Below are the code and all the weights of a small trained network. Each question names an input and a target symbol and asks about switching units off, where a switched-off unit gives its printed mean instead of its output.

import numpy as np


def w(rows, s, z=0):
    codes = np.array(rows[::2]) - 128.0
    scale = np.full(codes.shape[1], s)
    scale[-1] = z or s
    return codes * scale


def softmax(a):
    e = np.exp(a - a.max(-1, keepdims=True))
    return e / e.sum(-1, keepdims=True)


def log_softmax(a):
    a = a - a.max(-1, keepdims=True)
    return a - np.log(np.exp(a).sum(-1, keepdims=True))


def net(x, mask):
    ids = ['ΔΘΣΨαβεημπ'.index(c) for c in x.split()]
    T = len(ids)
    res = E[ids] + P[:T]
    u = 0
    for l in range(2):
        r = res
        for j in range(3):
            rows = slice(2 * j, 2 * j + 2)
            q, k, v = (r @ M[l][rows].T for M in (Q, K, V))
            z = softmax(np.where(np.tri(T) > 0, q @ k.T / 2**0.5, -1e9)) @ v
            o = O[l][rows]
            res = res + np.where(mask[u + j], z, o[:, -1]) @ o[:, :-1]
        u += 3
    return log_softmax(res[-1] @ U[:, :-1].T + U[:, -1])


Q, K, V, O = {}, {}, {}, {}
E = w([
[62,152,124,103,178],'Δ',
[100,116,49,83,133],'Θ',
[166,122,148,167,95],'Σ',
[153,66,162,84,152],'Ψ',
[68,187,166,111,104],'α',
[149,117,252,155,75],'β',
[80,165,105,164,99],'ε',
[154,126,167,81,80],'η',
[104,126,191,167,145],'μ',
[138,84,51,63,58],'π',
],0.017)
P = w([
[157,167,93,154,175],'0',
[105,37,141,29,111],'1',
[90,98,160,91,109],'2',
[146,89,153,89,72],'3',
[191,132,74,244,193],'4',
[197,97,60,102,119],'5',
[92,186,103,94,88],'6',
[153,185,174,108,1],'7',
],0.0097)
Q[0] = w([
[102,78,171,89,1],'0.h1',
[100,142,104,64,120],'0.h1',
[172,114,88,139,124],'0.h2',
[149,155,105,151,210],'0.h2',
[148,126,196,206,135],'0.h3',
[152,62,157,131,154],'0.h3',
],0.0096)
K[0] = w([
[172,225,96,199,231],'0.h1',
[179,155,163,178,110],'0.h1',
[63,170,193,120,140],'0.h2',
[120,66,153,51,14],'0.h2',
[118,77,200,255,196],'0.h3',
[167,48,199,69,96],'0.h3',
],0.0071)
V[0] = w([
[80,92,70,249,172],'0.h1',
[93,155,23,20,156],'0.h1',
[27,158,95,166,2],'0.h2',
[68,146,176,102,196],'0.h2',
[131,77,209,112,184],'0.h3',
[169,195,179,223,145],'0.h3',
],0.0085)
O[0] = w([
[89,153,101,191,249,116],'0.h1',
[148,146,135,63,173,117],'0.h1',
[81,43,204,104,149,206],'0.h2',
[30,171,152,55,71,143],'0.h2',
[59,209,101,136,77,112],'0.h3',
[137,74,58,74,138,3],'0.h3',
],0.011,0.0027)
Q[1] = w([
[85,92,187,23,111],'1.h1',
[173,162,2,117,150],'1.h1',
[193,147,61,102,147],'1.h2',
[119,206,116,138,133],'1.h2',
[74,91,135,70,106],'1.h3',
[42,221,107,143,145],'1.h3',
],0.0075)
K[1] = w([
[127,158,131,160,172],'1.h1',
[32,45,195,147,172],'1.h1',
[1,66,188,131,84],'1.h2',
[161,82,34,159,67],'1.h2',
[211,27,132,130,174],'1.h3',
[150,129,60,183,138],'1.h3',
],0.007)
V[1] = w([
[167,90,125,126,63],'1.h1',
[119,76,175,57,92],'1.h1',
[173,131,120,91,172],'1.h2',
[203,130,102,128,131],'1.h2',
[129,117,113,252,192],'1.h3',
[166,170,18,149,101],'1.h3',
],0.013)
O[1] = w([
[66,62,90,4,72,158],'1.h1',
[69,132,169,42,236,219],'1.h1',
[236,109,153,57,228,118],'1.h2',
[254,46,100,37,38,101],'1.h2',
[140,34,155,142,100,2],'1.h3',
[150,152,55,189,108,15],'1.h3',
],0.0075,0.0055)
U = w([
[161,226,150,189,135,35],'Δ',
[230,160,183,134,145,217],'Θ',
[148,38,149,136,58,255],'Σ',
[176,226,79,112,58,119],'Ψ',
[69,128,166,107,133,126],'α',
[41,70,121,108,38,36],'β',
[106,2,212,183,159,132],'ε',
[131,138,80,24,72,83],'η',
[84,122,158,230,85,115],'μ',
[174,64,158,50,119,84],'π',
],0.0053,0.005)

Each question gives the input, a string of symbols that net reads in full, and the target symbol t.
The units are the heads (2 rows each of Q, K, V and O). Each row of codes is followed by its name. A weight is (code - 128) times the scale printed after its matrix; where a second scale follows, it is the last column's (O and U).
mask holds one flag per head, layer by layer. A switched-off head (its flag False) gives its mean, the last column of its rows in O, instead of its output. The means were averaged over made-up inputs and are rounded, as every weight is.
A unit's drop is (log p(t) with every unit on - log p(t) with that unit switched off) / (log p(t) with every unit on - log p(t) with every unit switched off).
The circuit of an input: a set's keep is (log p(t) with only the set's units on - log p(t) with every unit switched off) / (log p(t) with every unit on - log p(t) with every unit switched off). Starting from all 6 units, units are removed one at a time, each time the one whose removal leaves the highest keep (on an exact tie, the one counted first), for as long as the keep stays at least 0.8.
circuit, biggest first: the units of the circuit, biggest drop first
unit that matters most: the unit with the biggest drop
heads that matter: for each layer, one digit per head in row order, 1 if its drop is at least 0.15 and else 0, layers parted by /
input Ψ μ μ, target Ψ: heads that matter -> 011 / 001
input ε Σ μ μ, target ε: circuit, biggest first -> [1.h3; 0.h1]
input μ β Ψ α, target μ: unit that matters most -> 0.h1
input Ψ π η μ, target Ψ: circuit, biggest first -> [0.h2; 1.h3; 0.h1]
input α α μ π μ Θ Ψ, target α: circuit, biggest first -> [0.h2; 1.h1; 1.h3; 1.h2]
input μ Θ Σ, target μ: heads that matter -> 110 / 110
input Σ β Δ η α α α, target Σ: circuit, biggest first -> [0.h2; 1.h3; 0.h1; 1.h2]
input ε η π Θ, target ε: heads that matter -> 111 / 001
input Θ ε Σ, target Θ: circuit, biggest first -> [0.h1; 1.h1; 1.h2]
input β Σ α μ Θ Σ, target β: heads that matter -> 100 / 110
input α α β η μ, target α: circuit, biggest first -> [0.h2; 1.h2; 1.h1; 1.h3]
input π Σ Θ η, target π: circuit, biggest first -> [1.h2; 0.h1; 1.h1]
input ε Θ η, target ε: circuit, biggest first -> [1.h3; 0.h2; 0.h1; 0.h3]
input μ η α ε, target μ: circuit, biggest first -> [0.h1; 1.h2; 1.h1]
input α μ α Θ η ε π, target α: heads that matter -> 010 / 111
input π Δ Ψ ε, target π: unit that matters most -> 1.h2
input η α ε, target η: heads that matter -> 110 / 111
input α Ψ β ε, target α: heads that matter -> 010 / 111
input μ μ μ μ Σ, target μ: circuit, biggest first -> [1.h2; 0.h1; 1.h1]
input Σ Σ Σ, target Σ: unit that matters most -> 0.h2
input Δ μ α, target Δ: circuit, biggest first -> [1.h1; 0.h2; 0.h1]
input Δ Θ α, target Δ: heads that matter -> 110 / 100
input π μ μ, target π: heads that matter -> 110 / 010
